Below are the code and all the weights of a small trained network. Each question names an input and a target symbol and asks about switching units off, where a switched-off unit gives its printed mean instead of its output.

import numpy as np


def w(rows, s, z=0):
    codes = np.array(rows[::2]) - 128.0
    scale = np.full(codes.shape[1], s)
    scale[-1] = z or s
    return codes * scale


def norm(h):
    return h / np.sqrt((h * h).mean(-1, keepdims=True) + 1e-5)


def f(y):
    return y / 2 * (1 + np.tanh(0.7978845608 * (y + 0.044715 * y**3)))


def softmax(a):
    e = np.exp(a - a.max(-1, keepdims=True))
    return e / e.sum(-1, keepdims=True)


def log_softmax(a):
    a = a - a.max(-1, keepdims=True)
    return a - np.log(np.exp(a).sum(-1, keepdims=True))


def net(x, mask):
    ids = ['δζηθλμφψω'.index(c) for c in x.split()]
    T = len(ids)
    res = E[ids] + P[:T]
    u = 0
    for l in range(2):
        r = norm(res)
        for j in range(3):
            rows = slice(2 * j, 2 * j + 2)
            q, k, v = (r @ M[l][rows].T for M in (Q, K, V))
            z = softmax(np.where(np.tri(T) > 0, q @ k.T / 2**0.5, -1e9)) @ v
            o = O[l][rows]
            res = res + np.where(mask[u + j], z, o[:, -1]) @ o[:, :-1]
        u += 3
        y = f(norm(res) @ A[l][:, :-1].T + A[l][:, -1])
        res = res + np.where(mask[u : u + 16], y, B[l][:, -1]) @ B[l][:, :-1]
        u += 16
    return log_softmax(norm(res)[-1] @ U[:, :-1].T + U[:, -1])


Q, K, V, O, A, B = {}, {}, {}, {}, {}, {}
E = w([
[160,19,174],'δ',
[247,92,65],'ζ',
[30,147,71],'η',
[82,180,169],'θ',
[248,98,141],'λ',
[127,30,118],'μ',
[87,42,1],'φ',
[82,71,208],'ψ',
[84,161,120],'ω',
],0.0084)
P = w([
[90,138,118],'0',
[131,131,149],'1',
[136,101,2],'2',
[67,102,127],'3',
[150,149,159],'4',
[75,97,48],'5',
],0.007)
Q[0] = w([
[122,74,34],'0.h1',
[86,88,61],'0.h1',
[159,85,102],'0.h2',
[125,185,149],'0.h2',
[127,44,3],'0.h3',
[163,170,102],'0.h3',
],0.0063)
K[0] = w([
[183,171,48],'0.h1',
[247,164,86],'0.h1',
[126,160,214],'0.h2',
[206,125,87],'0.h2',
[186,254,153],'0.h3',
[79,120,180],'0.h3',
],0.006)
V[0] = w([
[3,112,98],'0.h1',
[28,97,210],'0.h1',
[82,111,133],'0.h2',
[194,96,116],'0.h2',
[67,140,162],'0.h3',
[103,158,170],'0.h3',
],0.0048)
O[0] = w([
[253,204,18,230],'0.h1',
[220,248,19,2],'0.h1',
[200,107,12,221],'0.h2',
[93,200,188,142],'0.h2',
[145,233,60,81],'0.h3',
[254,159,68,7],'0.h3',
],0.0031,0.00082)
A[0] = w([
[79,138,102,91],'0.n1',
[159,88,129,119],'0.n2',
[143,194,148,125],'0.n3',
[105,174,156,96],'0.n4',
[169,85,115,99],'0.n5',
[119,85,137,68],'0.n6',
[60,83,135,96],'0.n7',
[72,117,134,145],'0.n8',
[117,251,203,130],'0.n9',
[151,161,108,117],'0.n10',
[71,127,134,95],'0.n11',
[192,72,111,122],'0.n12',
[125,132,129,2],'0.n13',
[79,160,141,114],'0.n14',
[113,170,151,81],'0.n15',
[143,206,147,58],'0.n16',
],0.011,0.0049)
B[0] = w([
[141,70,155,145],'0.n1',
[76,99,143,183],'0.n2',
[40,183,167,132],'0.n3',
[75,158,60,117],'0.n4',
[107,113,107,188],'0.n5',
[87,175,149,140],'0.n6',
[117,95,62,196],'0.n7',
[129,93,79,177],'0.n8',
[70,255,58,179],'0.n9',
[107,126,198,134],'0.n10',
[137,93,64,139],'0.n11',
[87,94,168,252],'0.n12',
[65,116,188,84],'0.n13',
[88,103,51,136],'0.n14',
[97,162,85,108],'0.n15',
[112,216,162,127],'0.n16',
],0.0059,0.0038)
Q[1] = w([
[72,71,10],'1.h1',
[3,191,163],'1.h1',
[118,146,76],'1.h2',
[135,171,18],'1.h2',
[87,135,77],'1.h3',
[110,82,211],'1.h3',
],0.0057)
K[1] = w([
[245,179,137],'1.h1',
[97,253,12],'1.h1',
[133,116,210],'1.h2',
[144,170,224],'1.h2',
[124,168,141],'1.h3',
[149,103,80],'1.h3',
],0.0071)
V[1] = w([
[223,49,211],'1.h1',
[6,166,67],'1.h1',
[254,152,88],'1.h2',
[209,92,180],'1.h2',
[20,170,154],'1.h3',
[237,121,125],'1.h3',
],0.0059)
O[1] = w([
[89,204,191,251],'1.h1',
[165,83,56,113],'1.h1',
[64,76,163,36],'1.h2',
[100,131,126,95],'1.h2',
[253,87,130,51],'1.h3',
[58,127,166,76],'1.h3',
],0.0075,0.0012)
A[1] = w([
[101,128,122,141],'1.n1',
[79,199,157,181],'1.n2',
[140,107,114,96],'1.n3',
[140,158,116,3],'1.n4',
[116,229,119,151],'1.n5',
[92,96,12,116],'1.n6',
[94,143,120,44],'1.n7',
[222,159,178,105],'1.n8',
[222,254,118,26],'1.n9',
[85,166,163,124],'1.n10',
[190,140,142,131],'1.n11',
[80,99,104,38],'1.n12',
[186,95,8,122],'1.n13',
[124,87,128,144],'1.n14',
[126,125,113,2],'1.n15',
[86,140,109,69],'1.n16',
],0.0091,0.004)
B[1] = w([
[63,143,113,145],'1.n1',
[158,202,46,146],'1.n2',
[182,104,122,129],'1.n3',
[82,66,210,103],'1.n4',
[110,131,25,134],'1.n5',
[175,131,253,253],'1.n6',
[23,112,170,111],'1.n7',
[144,203,252,125],'1.n8',
[60,205,37,143],'1.n9',
[163,127,55,133],'1.n10',
[142,134,234,121],'1.n11',
[46,142,174,140],'1.n12',
[230,38,187,243],'1.n13',
[130,137,79,165],'1.n14',
[107,112,168,104],'1.n15',
[20,132,191,124],'1.n16',
],0.0055,0.0057)
U = w([
[74,180,75,198],'δ',
[17,51,115,159],'ζ',
[187,69,129,38],'η',
[209,167,35,208],'θ',
[50,204,255,179],'λ',
[128,89,225,100],'μ',
[184,45,90,2],'φ',
[200,182,185,138],'ψ',
[251,109,118,127],'ω',
],0.0086,0.0047)

Each question gives the input, a string of symbols that net reads in full, and the target symbol t.
The units are the heads (2 rows each of Q, K, V and O) and the neurons (one row each of A and B). Each row of codes is followed by its name. A weight is (code - 128) times the scale printed after its matrix; where a second scale follows, it is the last column's (O, A, B and U).
mask holds one flag per unit, layer by layer, with each layer's heads first. A switched-off unit (its flag False) gives its mean, the last column of its rows in O or B, instead of its output. The means were averaged over made-up inputs and are rounded, as every weight is.
A unit's drop is (log p(t) with every unit on - log p(t) with that unit switched off) / (log p(t) with every unit on - log p(t) with every unit switched off).
The circuit of an input: a set's keep is (log p(t) with only the set's units on - log p(t) with every unit switched off) / (log p(t) with every unit on - log p(t) with every unit switched off). Starting from the 12 units with the biggest drops (on a tie, the unit counted first), units are removed one at a time, each time the one whose removal leaves the highest keep (on an exact tie, the one counted first), for as long as the keep stays at least 0.8.
units of the circuit, in order: the units of the circuit, biggest drop first
unit that matters most: the unit with the biggest drop
top k neurons: the k neurons with the biggest drops, biggest first
top k neurons in layer l: the k neurons of layer l with the biggest drops, biggest first
which heads matter: for each layer, one digit per head in row order, 1 if its drop is at least 0.15 and else 0, layers parted by /
drop when u is switched off: that unit's drop, to one decimal
input δ ζ θ, target ζ: top 2 neurons -> [0.n9; 0.n3]
input ζ η δ θ, target θ: unit that matters most -> 0.n9
input θ δ ψ, target δ: top 4 neurons -> [0.n9; 1.n13; 0.n14; 0.n7]
input η φ ζ λ, target λ: units of the circuit, in order -> [1.h1; 1.n13]
input ζ η ω ζ ζ λ, target ζ: top 2 neurons -> [1.n6; 1.n13]
input ω μ φ ζ ψ, target ω: units of the circuit, in order -> [1.h1; 0.h1]
input ζ ζ ω, target ζ: top 4 neurons -> [0.n9; 0.n3; 0.n14; 0.n4]
input η ω δ ω ζ, target λ: top 2 neurons -> [1.n8; 1.n13]
input η ζ ζ λ, target λ: units of the circuit, in order -> [1.h1; 1.h3]
input λ λ δ ζ δ, target λ: which heads matter -> 000 / 100
input ω ω θ, target ω: which heads matter -> 000 / 000
input ζ λ φ φ μ, target ζ: which heads matter -> 000 / 100
input ζ ζ δ, target ζ: top 2 neurons in layer 1 -> [1.n13; 1.n6]
input ζ δ ω ζ, target ζ: which heads matter -> 100 / 100
input δ δ ζ, target δ: which heads matter -> 010 / 101
input μ ζ ω, target ζ: unit that matters most -> 0.h1
input μ δ λ θ, target θ: top 2 neurons -> [0.n9; 0.n12]
input μ μ θ ζ, target ζ: top 3 neurons -> [0.n9; 1.n13; 1.n6]
input η δ φ φ μ, target ζ: top 2 neurons in layer 0 -> [0.n12; 0.n9]
input δ μ ζ φ ζ λ, target ζ: unit that matters most -> 1.n6
input δ δ ζ ω δ, target λ: drop when 1.h1 is switched off -> 0.7
input δ ω δ δ δ ζ, target δ: drop when 0.n5 is switched off -> 0.1
input ζ λ μ ζ θ, target δ: drop when 0.n9 is switched off -> 1.3
input ω θ φ ζ ψ, target ω: drop when 0.n9 is switched off -> 0.4
